Each row, then roughly how far along a hidden order it lies, from 0 to 15:
(in the rows, 128 means zero)
[139 184 142 118 160 120 138 112 116 118 148 143 122  92 105 176 126 163
 138 140 151 125 132 133 188 151] : 15
[154 196 149 122 154 115 123 122 106 102 140 159 131  80 128 193 117 116
 145 137 119 103 111 127 173 122] : 3
[172 177 121 119 160 132 105 127 124 109 128 147 117 116 127 134 107 148
 110 125 129 127 129 123 179 135] : 11
[164 180 113 118 188 135 115 128 113 139 120 151 119 124 120 109 116 143
  95 112 112 135 136 114 181 132] : 10
[160 189 152 101 173 146 107 151 142  96 146 147 140 118 144 172 108 124
 136 119 121 145 120 120 149 103] : 6
[212 253 171 107 136 113 122 127 113 148 169 106 115 124 135 188 122 178
 112 132 152 136 125 118 210 136] : 9
[118 215 136 147 158 124 113 109  80 133 137 141  67  64  94 255 111 170
 135 167 171  86 119 130 209 185] : 9
[187 250 161 118 140 104 128 101 103  97 135 171  88  93 111 104 110  98
 114 122  86 122 125 117 161 116] : 6
[170 166 146 127 171 120 114 135 128 122 133 149 108 111 108 192 120 112
 114 122 135 125 128 119 155 124] : 6
[202 125 129 134 180 104 119 126 147 119 140 147 122 136 151 154 126 143
 109 116 141 123 127 122 181 115] : 5
[144 209 154 136 158 120 128 105 103  98 147 154 110  84 116 157 115 146
 145 137 122 110 123 126 149 144] : 7
[163 160 130 140 163 113 116 130 130 101 144 146 108  98 124 184 116 116
 142 131 144 115 120 123 162 117] : 2
[ 86 194 123 118 187 152 106 127 112 106 134 154 147  79 134 176 112 156
 137 132 128 122 129 133 187 152] : 9
[151 176 143 129 169 120 122 125 125 113 133 150 109  92 120 151 115 142
 122 130 120 130 120 120 165 124] : 7
[150 242 112 122 159 115  87 103 102  93 139 170  87  87 148 209 100 139
 140 162 124  92 100 121 189 127] : 0
[140 215 127 121 191 131 109 101 122 101 130 166 112 119 134 124 110 166
  97 132 112 130 124 118 160 141] : 5

[141  87 135 165 151 109 127 149 126 128 112 166 146 128 159 127 153 123
 168 128 159 138 110 127] : 8
[138  67 122 135 139 229 127 127 118 135 114 118 108 133 130 118 169 136
 112 134 134 154 158 122] : 6
[139  71 117 140 126 226 123 109 124 134 107 115 100 118 121 124 161 141
  86 137  96 141 186 114] : 4
[118 125 135 123 145 129 138 161 127 121 136 132 163 159 147 130 152  88
 171 120 176 137  89 143] : 14
[140  89 137 163 152 119 129 151 123 131 113 163 145 133 162 127 160 119
 163 128 173 139 102 136] : 9
[140  66 117 157 133 243 126 112 120 139 106 116  96 120 120 117 174 144
  92 137 112 143 182 113] : 4
[143  52 120 160 139 235 132 125 117 139 107 120  95 134 131 115 189 135
 118 134 137 150 166 119] : 6
[136  62 124 152 139 212 130 125 121 136 101 128 114 123 133 122 162 135
 111 134 121 143 161 120] : 6
[137  61 122 143 140 221 129 131 122 136 102 123 118 129 130 120 176 136
 117 132 130 144 149 120] : 6
[141  98 137 167 150  89 132 152 130 127 109 167 147 123 161 131 152 108
 127 126 158 135  99 132] : 10
[144  80 136 164 155 120 135 157 120 132 117 158 141 145 163 121 175 113
 174 127 204 142  99 136] : 10
[148  72 119 167 128 215 122 100 120 142 102 125  80 110 125 114 162 164
  87 139 115 144 189 110] : 0
[140  89 118 154 127 202 128 108 126 138 100 128  93 107 124 119 158 153
  89 138  90 139 178 109] : 2
[135  95 135 154 155 134 136 158 123 131 111 151 136 148 157 126 157 102
 170 124 188 140  95 138] : 12
[144  64 118 155 132 234 127 108 122 142 100 124  84 117 127 118 168 150
  41 138 102 142 182 112] : 3
[173  34 121 218 162 247 149 127 126 163  73 164 182 114 158 111 203 136
 125 136  99 155 175 112] : 6
[121 116 132 117 145 125 138 165 126 119 131 131 170 166 143 129 162  83
 183 121 194 135  77 145] : 15
[153  64 116 172 134 231 127 105 122 141  93 132  91 110 134 115 170 156
  92 139 100 146 181 109] : 1
[136  74 121 144 135 227 128 119 122 135 104 119 102 127 122 120 168 135
  98 134 117 140 170 118] : 6
[145  82 118 165 130 214 120  97 123 140 106 130  81 104 125 118 152 164
  89 139 100 141 187 109] : 0
